Below is a small trained network, with its code and all its weights. Each question gives an input and a class and asks what happens when units are switched off, that is, made to give their printed mean instead of their output.

import numpy as np


def w(rows, s, z=0):
    codes = np.array(rows[::2]) - 128.0
    scale = np.full(codes.shape[1], s)
    scale[-1] = z or s
    return codes * scale


def f(y):
    return y / 2 * (1 + np.tanh(0.7978845608 * (y + 0.044715 * y**3)))


def log_softmax(a):
    a = a - a.max(-1, keepdims=True)
    return a - np.log(np.exp(a).sum(-1, keepdims=True))


def net(x, mask):
    res = np.array(x, float).reshape(1, 5) / 4 @ E
    y = f(res @ A[0][:, :-1].T + A[0][:, -1])
    res = res + np.where(mask, y, B[0][:, -1]) @ B[0][:, :-1]
    return log_softmax(res[-1] @ U[:, :-1].T + U[:, -1])


A, B = {}, {}
E = w([
[122,209,191,99,125,138,46,113],'x0',
[133,131,128,127,122,129,131,124],'x1',
[141,137,120,127,127,116,126,138],'x2',
[236,113,110,157,118,252,96,138],'x3',
[139,170,67,93,226,162,148,70],'x4',
],0.012)
A[0] = w([
[182,169,171,104,120,195,35,103,97],'N0',
[81,147,167,131,107,92,103,131,194],'N1',
[81,225,182,87,115,84,107,113,134],'N2',
[87,148,202,86,106,83,77,145,194],'N3',
[143,184,75,82,225,149,170,44,207],'N4',
[142,162,20,118,181,188,170,95,148],'N5',
[99,163,215,117,82,111,119,143,150],'N6',
[132,85,168,214,78,135,145,204,235],'N7',
[107,113,179,150,56,83,94,158,219],'N8',
[72,70,84,117,140,53,237,140,200],'N9',
[139,180,36,38,254,138,132,50,205],'N10',
[166,69,143,133,92,127,142,169,130],'N11',
[170,173,152,152,116,197,40,126,85],'N12',
[152,191,182,95,122,203,35,144,92],'N13',
[112,227,135,36,190,123,125,75,153],'N14',
[69,68,66,123,144,33,228,150,210],'N15',
[121,93,165,198,28,133,134,162,253],'N16',
[105,131,174,126,42,82,90,155,193],'N17',
[164,93,41,170,155,187,164,129,170],'N18',
[89,193,118,70,182,116,128,84,137],'N19',
[183,78,72,206,123,164,159,175,153],'N20',
[187,74,92,203,136,169,163,162,141],'N21',
],0.008,0.0054)
B[0] = w([
[175,184,178,180,161,119,184,122,184],'N0',
[92,134,133,130,186,82,84,127,185],'N1',
[30,173,60,53,149,39,84,112,199],'N2',
[89,149,112,130,152,58,42,106,205],'N3',
[121,178,117,93,129,162,224,91,231],'N4',
[122,131,67,129,142,210,204,60,204],'N5',
[112,124,112,129,166,65,83,96,184],'N6',
[143,57,165,146,78,148,25,180,210],'N7',
[128,110,151,140,171,110,53,96,211],'N8',
[210,159,223,187,178,150,182,130,237],'N9',
[110,196,107,61,129,166,210,133,251],'N10',
[110,91,141,116,105,136,112,173,160],'N11',
[211,152,201,184,176,143,148,128,177],'N12',
[182,181,199,170,189,99,155,160,186],'N13',
[99,174,135,76,119,84,178,162,205],'N14',
[254,163,240,209,198,139,166,133,249],'N15',
[153,74,156,156,92,124,32,197,219],'N16',
[132,120,100,159,168,79,57,109,206],'N17',
[130,56,82,142,87,227,155,60,197],'N18',
[83,188,146,64,93,124,169,163,187],'N19',
[103,66,90,121,79,168,92,131,191],'N20',
[97,48,59,113,79,188,84,151,187],'N21',
],0.0076,0.013)
U = w([
[191,125,219,207,142,100,97,157,251],'0',
[178,170,176,132,165,143,215,105,185],'1',
[54,127,105,113,158,61,45,90,82],'2',
[21,173,116,33,110,79,161,150,22],'3',
[124,71,116,122,1,161,83,174,83],'4',
[116,103,5,124,90,170,160,62,50],'5',
],0.0083,0.0019)

Each question gives the input, the list of numbers given to net, and the class t.
The units are the neurons (one row each of A and B). Each row of codes is followed by its name. A weight is (code - 128) times the scale printed after its matrix; where a second scale follows, it is the last column's (A, B and U).
mask holds one flag per neuron, in row order. A switched-off neuron (its flag False) gives its mean, the last column of its row in B, instead of its output. The means were averaged over made-up inputs and are rounded, as every weight is.
A unit's drop is (log p(t) with every unit on - log p(t) with that unit switched off) / (log p(t) with every unit on - log p(t) with every unit switched off).
unit that matters most: the unit with the biggest drop
top k neurons: the k neurons with the biggest drops, biggest first
drop of u: that unit's drop, to one decimal
input [5,0,-5,0,-2], class 2: top 2 neurons : (N15; N9)
input [-7,1,-7,-3,0], class 0: unit that matters most : N10
input [-5,-2,2,1,8], class 5: top 2 neurons : (N18; N5)
input [-5,6,6,1,7], class 5: top 2 neurons : (N18; N5)
input [0,-5,3,8,-1], class 4: top 2 neurons : (N15; N21)
input [-6,-2,-7,1,5], class 5: top 2 neurons : (N18; N21)
input [-5,-7,7,-5,0], class 0: top 4 neurons : (N10; N4; N5; N15)
input [-1,5,-2,5,-6], class 4: drop of N3 : 0.0
input [-1,4,-2,-8,0], class 0: drop of N4 : 0.2
input [4,0,3,0,3], class 3: drop of N15 : 0.5
input [-1,-3,1,-8,0], class 0: top 2 neurons : (N15; N9)
